[ 1.77 -2.83 -0.88  3.85  1.28  0.69  4.09  3.22  0.02 -1.76  1.37  1.85
 -3.08  2.79 -4.03  0.19 -0.66  2.58 -0.71 -1.51 -0.42  0.85  2.30  1.02
  3.48 -2.31  2.83 -4.19 -1.79  2.25  0.54 -1.93  0.81  3.31 -3.74 -4.31
 -5.08  1.20  0.82  3.27  2.32] -> J746
[ 2.59 -0.89 -0.89 -3.00 -4.49  0.80  3.53 -0.87  0.92 -0.62  3.99 -2.00
  0.11  2.25  0.27 -2.67 -3.75  0.87  2.43 -4.11  0.64  0.72 -1.73 -3.82
  1.40 -1.19 -2.56  1.32 -0.67 -5.12  0.12 -1.06 -1.22  3.39  1.14  1.54
 -3.00  0.28  3.21 -3.68  2.93] -> J15
[ 2.59 -0.89 -0.89 -3.00 -4.49  0.80  3.53 -0.87  0.92 -0.62  3.99 -2.00
  0.11  2.25  0.27 -2.67 -3.75  0.87  2.43 -4.11  0.64  0.72 -1.73 -3.82
  1.40 -1.19 -2.56  1.32 -0.67 -5.12  0.12 -1.06 -1.22  3.39  1.14  1.54
 -0.67 -1.78  7.00  2.09 -1.03] -> J368
[ 0.19 -1.05  1.11 -1.43  0.66 -1.21 -0.50 -0.29 -1.08 -0.14 -0.59 -0.63
 -0.30  0.17 -2.13  1.52 -4.19  0.34 -1.08  1.44 -1.94  3.75 -0.28 -1.17
  1.15 -1.00  1.73 -0.63 -3.92 -0.04 -0.87 -2.49 -3.49 -2.97  2.43  0.89
  0.61 -2.17  1.28 -1.82 -1.15] -> J316
[-0.53 -0.66 -1.52  1.39 -2.86 -0.16  0.64  0.39  0.23  1.33  0.91 -1.08
  1.13  1.39 -0.99 -2.16 -0.55  0.99 -1.06 -5.62 -0.61  2.21 -1.32 -1.92
 -0.32  2.30  0.72  2.46 -1.98 -6.65  1.00 -3.55  1.64  2.34  0.07  1.07
 -3.34  0.67  4.43 -1.74  3.77] -> J738
[-0.85 -0.86  2.53 -0.49  0.73 -0.05 -1.52 -1.59 -0.91 -2.24  0.83  9.31
 -1.75  2.58  1.39 -0.72  1.91  1.37  1.79  1.71  3.52 -1.23 -0.98  4.22
  4.47 -1.26 -1.58  0.96 -2.04 -0.51 -2.54 -2.32  3.33 -0.33  0.32  3.83
  2.31  0.80 -4.23  1.30 -1.69] -> J199
[ 2.38 -0.77 -1.14  5.09 -0.12 -1.55 -1.81  3.56  0.46 -0.29  0.28  2.40
  2.57 -1.09 -5.22 -1.60  1.79 -2.46 -5.61  2.22 -1.36  3.45 -0.59  0.91
  2.03  0.27  1.23  0.56  5.21 -4.05  5.68  4.27  3.43 -0.78  0.66 -4.43
 -0.32 -1.91 -4.65 -0.14 -1.57] -> J459
[-1.80  0.63  1.02 -1.63 -1.42 -3.04 -0.94 -2.08  2.52  2.73  0.78  2.73
 -2.36  1.10 -1.42  1.75  0.17  3.03 -1.79  0.76  1.80 -5.24 -1.93 -3.12
 -2.67  1.64 -0.62  0.33  0.02  1.01 -0.83  1.16  2.74  0.02  3.29 -1.41
  1.47 -1.89 -4.35  1.94 -3.13] -> J686
[-0.85 -0.86  2.53 -0.49  0.73 -0.05 -1.52 -1.59 -0.91 -2.24  0.83  9.31
 -1.75  2.58  1.39 -0.72  1.91  1.37  1.79  1.71  3.52 -2.20 -0.98  4.22
  4.47 -1.26 -1.58  0.96 -2.04 -0.51 -2.54 -2.78  3.33 -0.51  0.32  3.83
  2.31  0.80 -4.23  1.47 -1.69] -> J59
[ 0.11  0.21  0.62  0.27  0.53  0.21  0.92  2.05 -0.41  0.86  0.37  2.86
 -0.31 -1.15 -0.03 -0.60  0.57  0.77 -0.55  0.97  2.92  3.35  1.41  1.93
  1.23  2.01 -0.80  1.73 -1.82 -0.78 -1.00  3.33  0.80 -0.33  1.30  2.31
  3.83  0.32 -2.32 -4.23 -2.30] -> J278
[-0.85 -0.86  2.53 -0.49  0.73 -0.05 -1.52 -1.59 -0.91 -2.24  0.83  9.31
 -1.75  2.58  1.39 -0.72  1.91  1.37  1.79  1.71  3.52 -1.23 -0.98  4.22
  4.47 -1.26 -1.58  0.96 -2.04 -0.51 -2.54 -2.32  3.33 -0.33  0.32  3.83
  2.31  0.80 -4.23  1.47 -1.69] -> J791
diff J368: [ 2.59 -0.89 -0.89 -3.00 -4.49  0.80  3.53 -0.87  0.92 -0.62  3.99 -2.00
  0.11  2.25  0.27 -2.67 -3.75  0.87  2.43 -4.11  0.64  0.72 -1.73 -3.82
  1.40 -1.19 -2.56  1.32 -0.67 -5.11  0.12 -1.06 -1.22  3.39  1.14  1.54
 -0.67 -1.78  7.00  2.09 -1.03] -> 30, [-5.12]
back: [ 1.30 -4.23  0.80  2.31  3.83  0.32 -0.33  3.33 -2.32] -> J199

[ 5.21 -5.84 -6.98  0.44] : J368
[-2.20 -6.26  4.99 -4.22] : J738
[-1.87  6.00  1.29  3.97] : J59
[ 0.24 -6.55 -5.17 -6.10] : J791
[-3.38  4.24  6.57 -4.54] : J199
[-1.48  5.93  0.04  4.94] : J746
[-2.55 -6.74 -3.26 -6.84] : J686
[-1.82  3.69  7.91 -2.51] : J15
[ 0.62  5.95 -1.82  5.02] : J278
[-1.25 -6.61 -2.19 -6.26] : J292
[-1.28  4.76  7.05 -6.48] : J316
[ 2.99 -0.99  4.99  5.68] : J459
back: [3.97 1.29 6.00] -> J59
back: [-6.26 -2.19] -> J292
diff J368: [ 5.21 -5.83 -6.98  0.44] -> 2, [-5.84]
back: [-6.26 -2.20] -> J738

[ 2.49 -5.38  1.19  0.77  0.87  2.37  2.43 -4.71  0.03 -2.68  2.90  0.87
 -6.00  0.95 -1.01  2.38  2.52 -7.80  4.02  0.21 -1.85  1.48  1.72 -1.49
  0.22  4.45  6.95  2.12 -2.14  0.06 -0.90  0.88 -1.31  0.04  6.38  2.85
 -1.51 -0.94 -1.34 -0.05 -0.22  2.06 -1.01] -> J738
[ 1.23 -0.28  5.59  0.02 -2.61  3.10  0.57 -2.53  0.51 -0.02  4.73  2.47
  2.31 -0.48 -0.82  1.19 -0.06  0.29 -0.05 -0.18  1.32  0.85  0.80 -0.14
  0.20  4.40  0.24  1.24  1.65 -0.34  0.02 -0.23  1.38 -2.28  0.55 -0.23
  0.29 -3.57 -0.15 -0.04  0.12  1.37  0.32] -> J686
[ 2.31 -0.48 -0.82  1.19 -0.06  0.29 -0.06 -0.18 -0.05  1.82  7.30 -1.46
  1.55  0.07 -1.45 -0.17  1.57  5.35  2.43 -0.32  4.74 -0.46 -0.74 -1.53
 -1.03 -1.65  3.33 -0.50  4.17 -0.50  0.73  0.39  3.16 -1.69 -3.44  2.18
 -2.28 -1.52 -1.85  0.02 -0.59 -1.05 -1.71] -> J791
back: [-0.18 -0.05  0.29 -0.06  1.19 -0.82 -0.48  2.31] -> J686
diff J686: [ 1.23 -0.28  5.59  0.02 -2.61  3.10  0.57 -2.53  0.51 -0.02  4.73  2.47
  2.31 -0.48 -0.82  1.19 -0.06  0.29 -0.05 -0.18  1.32  0.85  0.80 -0.14
  0.19  4.40  0.24  1.24  1.65 -0.34  0.02 -0.23  1.38 -2.28  0.55 -0.23
  0.29 -3.57 -0.15 -0.04  0.12  1.37  0.32] -> 25, [0.20]
diff J686: [ 1.23 -0.28  5.59  0.02 -2.61  3.10  0.57 -2.53  0.51 -0.02  4.73  2.47
  2.31 -0.48 -0.82  1.19 -0.06  0.29 -0.05 -0.18  1.32  0.85  0.80 -0.14
  0.20  4.40  0.24  1.24  1.65 -0.35  0.02 -0.23  1.38 -2.28  0.55 -0.23
  0.29 -3.57 -0.15 -0.04  0.12  1.37  0.32] -> 30, [-0.34]

[-4.96  5.57  7.40  2.00] = J738
[ 1.75 -0.20 -0.55 -4.92] = J15
[ 2.29 -0.55 -0.20 -4.60] = J746
[ 6.57  4.67 -3.67 -6.49] = J368
diff J368: [ 6.58  4.67 -3.67 -6.49] -> 1, [6.57]
back: [-4.60 -0.20] -> J746
which: [ 2.29 -0.55 -0.20 -4.60] -> J746

[ 0.29  0.04  0.15  0.22 -1.82 -1.00  0.09 -0.64  0.30  0.30  0.14 -0.05
 -0.23  2.34  0.13 -7.79  0.05  0.05 -0.53] -> J278
[-1.32  0.04 -0.30 -0.13 -0.25 -0.43  0.04 -0.34  0.21 -0.57 -0.06  0.01
 -0.24  0.05  0.12 -0.46  0.13  0.05 -0.15] -> J292
[ 0.20  0.00 -0.02  0.31  3.30  0.27  0.71 -6.63  0.32  0.03  0.28 -0.07
 -0.09 -0.13  0.08  0.49  0.23 -0.04  0.27] -> J791
[ 0.42  0.83 -0.03  0.15  0.26 -8.24  0.01  0.24  0.20  0.14  0.13  0.81
 -2.11 -0.09  2.68 -0.55  4.25  0.36 -0.47] -> J459
[ 0.15  0.02  0.39 -0.57 -0.23 -0.11  0.01  0.16 -0.88  0.04  0.18  0.08
  0.08 -0.08  0.00 -0.32  0.01  0.09 -0.68] -> J59
diff J791: [ 0.20  0.00 -0.02  0.31  3.30  0.27  0.71 -6.63  0.32  0.03  0.28 -0.07
 -0.09 -0.13  0.08  0.49  0.23 -0.05  0.27] -> 18, [-0.04]
diff J791: [ 0.20  0.00 -0.02  0.31  3.30  0.27  0.71 -6.63  0.32  0.03  0.28 -0.07
 -0.09 -0.13  0.08  0.50  0.23 -0.04  0.27] -> 16, [0.49]
back: [ 2.34 -0.23 -0.05  0.14  0.30] -> J278
diff J292: [-1.32  0.04 -0.31 -0.13 -0.25 -0.43  0.04 -0.34  0.21 -0.57 -0.06  0.01
 -0.24  0.05  0.12 -0.46  0.13  0.05 -0.15] -> 3, [-0.30]
back: [-7.79  0.13  2.34] -> J278
diff J791: [ 0.20  0.00 -0.02  0.31  3.30  0.27  0.71 -6.63  0.32  0.03  0.28 -0.07
 -0.09 -0.13  0.09  0.49  0.23 -0.04  0.27] -> 15, [0.08]
back: [-0.57  0.21 -0.34  0.04 -0.43 -0.25 -0.13 -0.30] -> J292

[-3.31 -0.79  2.74  2.25 -0.64 -0.07 -2.62 -1.63 -2.46  2.17  0.14 -0.65
  4.01]  J738
[-4.39 -0.47  1.22 -1.10 -3.81  0.00  1.56  2.42  0.04 -2.50  5.33  2.66
  0.55]  J278
[-3.30  0.95 -2.24 -2.30 -4.26 -3.44  2.39  6.62 -2.45  1.94  0.96  2.59
 -5.80]  J15
[-0.67 -0.07  0.99  1.72  1.01 -1.27 -0.96 -2.03 -1.82  0.83 -1.68 -1.03
 -0.14]  J459
[-2.16 -1.69 -0.03  1.07 -2.52 -1.26  1.39  2.17  3.42 -2.11  4.51  0.82
  2.03]  J316
[ 5.12 -2.28  2.98 -1.27 -1.42  0.42 -0.10 -3.22 -1.62 -0.33 -4.73 -0.50
  2.47]  J199
[ 0.94 -2.04  4.07  2.01  1.76  6.77 -1.29 -7.39  0.54  0.72 -0.13 -2.51
  9.20]  J686
[-2.28  2.98 -1.42 -1.27  5.12  0.42  1.40 -0.07 -3.96 -1.67 -6.23  1.90
 -4.62]  J368
[-0.43  1.06 -1.39  2.02  1.02 -0.72 -2.38  3.43 -0.32  2.25 -0.96  1.08
  0.19]  J791
[-1.50 -0.08  4.36  1.58 -1.36  0.24 -0.94 -2.79 -1.98  0.44 -1.25 -0.91
  2.66]  J746
back: [-0.07 -0.64] -> J738
back: [ 0.42 -1.42 -1.27  2.98 -2.28  5.12] -> J199
back: [ 2.25  2.74 -0.79] -> J738
back: [ 2.01  4.07 -2.04] -> J686
back: [-3.22 -0.10  0.42 -1.42 -1.27] -> J199

[-1.14  3.15 -8.98  1.08 -1.56] = J459
[ 3.15 -1.14 -4.70 -1.85 -1.56] = J746
[ 0.69 -0.82 -8.98  1.08 -1.56] = J316
diff J746: [ 3.15 -1.15 -4.70 -1.85 -1.56] -> 2, [-1.14]
diff J459: [-1.15  3.15 -8.98  1.08 -1.56] -> 1, [-1.14]
back: [-4.70 -1.14] -> J746
which: [ 3.15 -1.14 -4.70 -1.85 -1.56] -> J746

[-0.84 -3.25  1.17 -0.97  0.45 -1.12 -4.35  1.85 -0.88  1.78  0.99 -1.35
  1.92 -0.46 -0.59 -2.04  1.84  2.79 -3.49 -0.11  0.00  0.48  0.92  0.36
  0.60 -0.09 -0.44  2.05  2.06  0.16  2.31 -4.05 -0.49 -1.70 -0.09  3.69
 -3.28  3.11 -0.98  0.63 -0.03  0.56  0.22  0.19  0.42  2.11  0.66  5.23
  0.23 -0.48  0.50  0.55 -2.50 -0.69  2.98 -0.55 -0.29  0.91  0.48  2.09]  J59
[ 1.60  5.30  1.03  1.42 -2.45 -1.67 -0.71 -0.08  0.39 -5.29 -0.86  9.34
 -1.04 -2.63  2.07 -0.13  1.33  1.31  1.46  0.25 -1.30 -0.55 -1.78 -1.21
  1.40 -1.50  0.68 -2.07  1.07 -0.50  1.72 -4.02  0.61  3.80 -1.42 -1.45
  5.28  0.58  1.22 -0.11  0.46  1.29 -0.31 -0.46  0.26  0.13 -0.75  3.05
  0.84 -0.79 -0.47 -1.43  2.80  0.09  4.13 -0.92 -0.33 -1.25 -1.69  2.29]  J15
[-1.35 -1.32 -1.12  2.44 -2.23 -1.66 -3.13  2.18 -0.72 -5.16 -0.72 -4.43
  0.05  1.11 -0.05 -0.53 -1.49  1.61  1.06  1.87 -0.35  1.28 -1.20 -0.59
  1.22 -4.05  0.23  2.56  2.57 -0.65 -5.59  2.22  3.88 -1.07  0.93  1.53
  0.95  6.42  3.42  1.12 -0.26 -0.13  0.20  0.55 -1.55 -0.41 -1.21  1.57
 -0.39  0.43  0.02 -0.31 -1.98 -0.40 -0.98 -0.57  0.13 -0.56  2.30 -0.50]  J738
[ 0.03 -1.41 -0.67 -3.41  0.90 -1.80 -0.31 -2.90  1.09  0.55 -1.28  1.00
 -1.27 -1.92 -1.48  0.68  1.21  2.18  1.89  2.19 -0.09  1.08  1.20 -2.05
 -0.35 -1.81  1.70  1.93 -0.99  1.20  1.21  3.18  0.02  0.10 -1.36  1.35
 -0.74 -3.11  2.57 -0.82  0.73 -0.87  0.15 -0.17  0.98 -1.81 -0.93  5.00
 -1.34 -1.46 -0.43  1.06  0.80 -0.67  1.92 -0.48  0.21  0.24 -2.62  2.30]  J686
[-1.18 -7.78  0.52  0.99 -0.23 -2.03  2.36 -0.08  0.90  2.14  1.71 -2.54
 -0.76 -6.39  0.51  1.68 -1.23 -1.00  0.94 -0.67  0.47 -1.25 -0.64 -0.24
  0.90 -1.25 -0.89  1.33 -0.03 -0.89  0.26 -8.90  3.25  1.36  0.94  4.89
  0.72 -1.09  1.29 -0.36 -0.05 -1.20  0.98  0.77 -0.70 -0.21  1.25 -0.76
  0.31  0.92  0.31 -0.63  2.01  1.75  7.18  1.41 -0.05 -1.27  3.55 -2.20]  J316
diff J686: [ 0.03 -1.41 -0.67 -3.41  0.90 -1.80 -0.31 -2.90  1.09  0.55 -1.28  1.00
 -1.27 -1.92 -1.48  0.68  1.21  2.18  1.89  2.19 -0.09  1.08  1.20 -2.05
 -0.35 -1.81  1.70  1.93 -0.99  1.20  1.21  3.18  0.02  0.10 -1.36  1.35
 -0.74 -3.11  2.57 -0.81  0.73 -0.87  0.15 -0.17  0.98 -1.81 -0.93  5.00
 -1.34 -1.46 -0.43  1.06  0.80 -0.67  1.92 -0.48  0.21  0.24 -2.62  2.30] -> 40, [-0.82]
diff J15: [ 1.60  5.30  1.03  1.42 -2.45 -1.67 -0.71 -0.08  0.39 -5.29 -0.86  9.34
 -1.04 -2.64  2.07 -0.13  1.33  1.31  1.46  0.25 -1.30 -0.55 -1.78 -1.21
  1.40 -1.50  0.68 -2.07  1.07 -0.50  1.72 -4.02  0.61  3.80 -1.42 -1.45
  5.28  0.58  1.22 -0.11  0.46  1.29 -0.31 -0.46  0.26  0.13 -0.75  3.05
  0.84 -0.79 -0.47 -1.43  2.80  0.09  4.13 -0.92 -0.33 -1.25 -1.69  2.29] -> 14, [-2.63]
back: [-1.34  5.00] -> J686
diff J316: [-1.18 -7.78  0.52  0.99 -0.23 -2.03  2.36 -0.08  0.90  2.14  1.71 -2.54
 -0.76 -6.39  0.51  1.68 -1.23 -1.00  0.94 -0.67  0.47 -1.25 -0.64 -0.23
  0.90 -1.25 -0.89  1.33 -0.03 -0.89  0.26 -8.90  3.25  1.36  0.94  4.89
  0.72 -1.09  1.29 -0.36 -0.05 -1.20  0.98  0.77 -0.70 -0.21  1.25 -0.76
  0.31  0.92  0.31 -0.63  2.01  1.75  7.18  1.41 -0.05 -1.27  3.55 -2.20] -> 24, [-0.24]
diff J316: [-1.18 -7.78  0.52  0.99 -0.23 -2.03  2.36 -0.08  0.90  2.14  1.71 -2.54
 -0.76 -6.39  0.51  1.68 -1.23 -1.00  0.94 -0.67  0.47 -1.25 -0.64 -0.24
  0.90 -1.25 -0.89  1.33 -0.03 -0.89  0.26 -8.90  3.25  1.36  0.94  4.89
  0.72 -1.09  1.29 -0.36 -0.05 -1.20  0.98  0.77 -0.70 -0.21  1.25 -0.76
  0.32  0.92  0.31 -0.63  2.01  1.75  7.18  1.41 -0.05 -1.27  3.55 -2.20] -> 49, [0.31]
diff J738: [-1.35 -1.32 -1.12  2.44 -2.23 -1.66 -3.13  2.18 -0.72 -5.16 -0.72 -4.43
  0.05  1.11 -0.05 -0.53 -1.49  1.61  1.06  1.87 -0.35  1.28 -1.20 -0.59
  1.22 -4.05  0.23  2.56  2.57 -0.65 -5.59  2.22  3.88 -1.07  0.93  1.53
  0.95  6.42  3.42  1.12 -0.26 -0.13  0.20  0.55 -1.55 -0.41 -1.21  1.57
 -0.38  0.43  0.02 -0.31 -1.98 -0.40 -0.98 -0.57  0.13 -0.56  2.30 -0.50] -> 49, [-0.39]

[-0.35  1.72  1.09 -0.46  2.91 -1.58  1.48  4.56  0.52  3.29 -2.81  0.19
  1.12  0.52  2.66 -0.96 -1.29  2.30 -2.01  0.31 -2.02 -0.15 -0.38  1.77
  0.00 -0.60 -2.62 -0.87 -1.71  0.88  1.02 -0.32 -1.00  3.03 -1.14 -2.01
 -0.46  2.57  1.92  0.05 -0.52 -0.07 -0.36 -0.02 -4.37  0.63 -0.01] : J292
[ 0.15  4.65  1.61 -0.25 -2.53  3.15  3.37  4.01 -0.72 -1.65  5.65  0.64
 -4.79  0.04  0.33 -0.82 -0.77  6.90 -1.01 -0.05 -3.13 -0.13  0.52  0.95
  1.30 -1.26 -2.21 -1.27 -3.24 -0.53 -0.96 -0.46 -2.37 -3.79 -5.17 -2.01
  1.77 -5.32  0.78 -0.02  0.91 -1.29  1.09  0.16  3.22  0.97 -1.63] : J791
[-0.35  1.72  1.09 -0.46  2.91 -1.58  1.48  4.56  0.52  3.29 -2.81  0.19
  1.12  0.52  2.66 -0.96 -1.29  2.30 -2.01  0.31 -2.02 -0.15 -0.38  2.14
  0.00 -0.60 -2.62 -0.87 -1.71  0.88  1.02 -0.32 -1.00  3.03 -1.14 -2.01
 -0.46  2.57  1.92  0.05 -0.52 -0.07 -0.36 -0.02 -4.37  0.63 -0.01] : J459
diff J459: [-0.35  1.72  1.09 -0.46  2.91 -1.58  1.48  4.56  0.52  3.29 -2.81  0.19
  1.12  0.52  2.66 -0.96 -1.29  2.30 -2.01  0.31 -2.02 -0.15 -0.38  2.14
  0.00 -0.60 -2.62 -0.87 -1.71  0.88  1.02 -0.32 -1.00  3.03 -1.14 -2.01
 -0.46  2.57  1.92  0.06 -0.52 -0.07 -0.36 -0.02 -4.37  0.63 -0.01] -> 40, [0.05]
diff J459: [-0.35  1.72  1.09 -0.46  2.91 -1.58  1.48  4.56  0.52  3.29 -2.81  0.19
  1.12  0.52  2.66 -0.96 -1.29  2.30 -2.01  0.31 -2.02 -0.15 -0.38  2.14
  0.00 -0.60 -2.62 -0.87 -1.71  0.88  1.02 -0.32 -1.00  3.03 -1.14 -2.01
 -0.46  2.56  1.92  0.05 -0.52 -0.07 -0.36 -0.02 -4.37  0.63 -0.01] -> 38, [2.57]
diff J791: [ 0.15  4.65  1.61 -0.25 -2.53  3.15  3.37  4.01 -0.72 -1.65  5.65  0.64
 -4.79  0.04  0.33 -0.82 -0.77  6.90 -1.01 -0.06 -3.13 -0.13  0.52  0.95
  1.30 -1.26 -2.21 -1.27 -3.24 -0.53 -0.96 -0.46 -2.37 -3.79 -5.17 -2.01
  1.77 -5.32  0.78 -0.02  0.91 -1.29  1.09  0.16  3.22  0.97 -1.63] -> 20, [-0.05]
diff J791: [ 0.15  4.65  1.61 -0.25 -2.53  3.15  3.37  4.01 -0.72 -1.65  5.65  0.64
 -4.79  0.04  0.33 -0.82 -0.77  6.90 -1.01 -0.05 -3.13 -0.13  0.52  0.95
  1.30 -1.26 -2.21 -1.27 -3.24 -0.53 -0.96 -0.46 -2.37 -3.79 -5.17 -2.01
  1.77 -5.31  0.78 -0.02  0.91 -1.29  1.09  0.16  3.22  0.97 -1.63] -> 38, [-5.32]

[ 0.02 -0.09  0.05  0.55 -0.57] -> J199
[-1.04  3.95 -0.47  0.62 -0.45] -> J791
[-5.47  4.39  1.14 -3.75  7.20] -> J15
[-1.51  1.47  0.18 -0.66  1.91] -> J738
[ 2.13 -1.70 -0.54  1.51 -2.49] -> J316
[-1.80  1.51  0.25 -1.49  2.06] -> J686
[-1.22  1.56 -0.07 -0.50  2.05] -> J278
[-3.44  3.03  0.22 -2.44  4.76] -> J459
[-0.08 -0.50  0.11 -0.79  1.99] -> J292
[ 4.86 -3.70 -1.03  3.95 -7.19] -> J746
back: [ 3.95 -1.03] -> J746
diff J278: [-1.22  1.55 -0.07 -0.50  2.05] -> 2, [1.56]
diff J278: [-1.22  1.56 -0.07 -0.49  2.05] -> 4, [-0.50]
back: [-0.50 -0.07] -> J278
diff J791: [-1.04  3.94 -0.47  0.62 -0.45] -> 2, [3.95]
back: [-2.44  0.22  3.03 -3.44] -> J459
back: [-0.54 -1.70] -> J316

[ 0.43 -3.84 -0.44 -7.33] : J59
[-3.25  1.59  0.43 -3.83] : J738
[-6.09  3.50  0.54 -7.33] : J199
diff J738: [-3.25  1.59  0.43 -3.82] -> 4, [-3.83]
back: [-3.83  0.43] -> J738

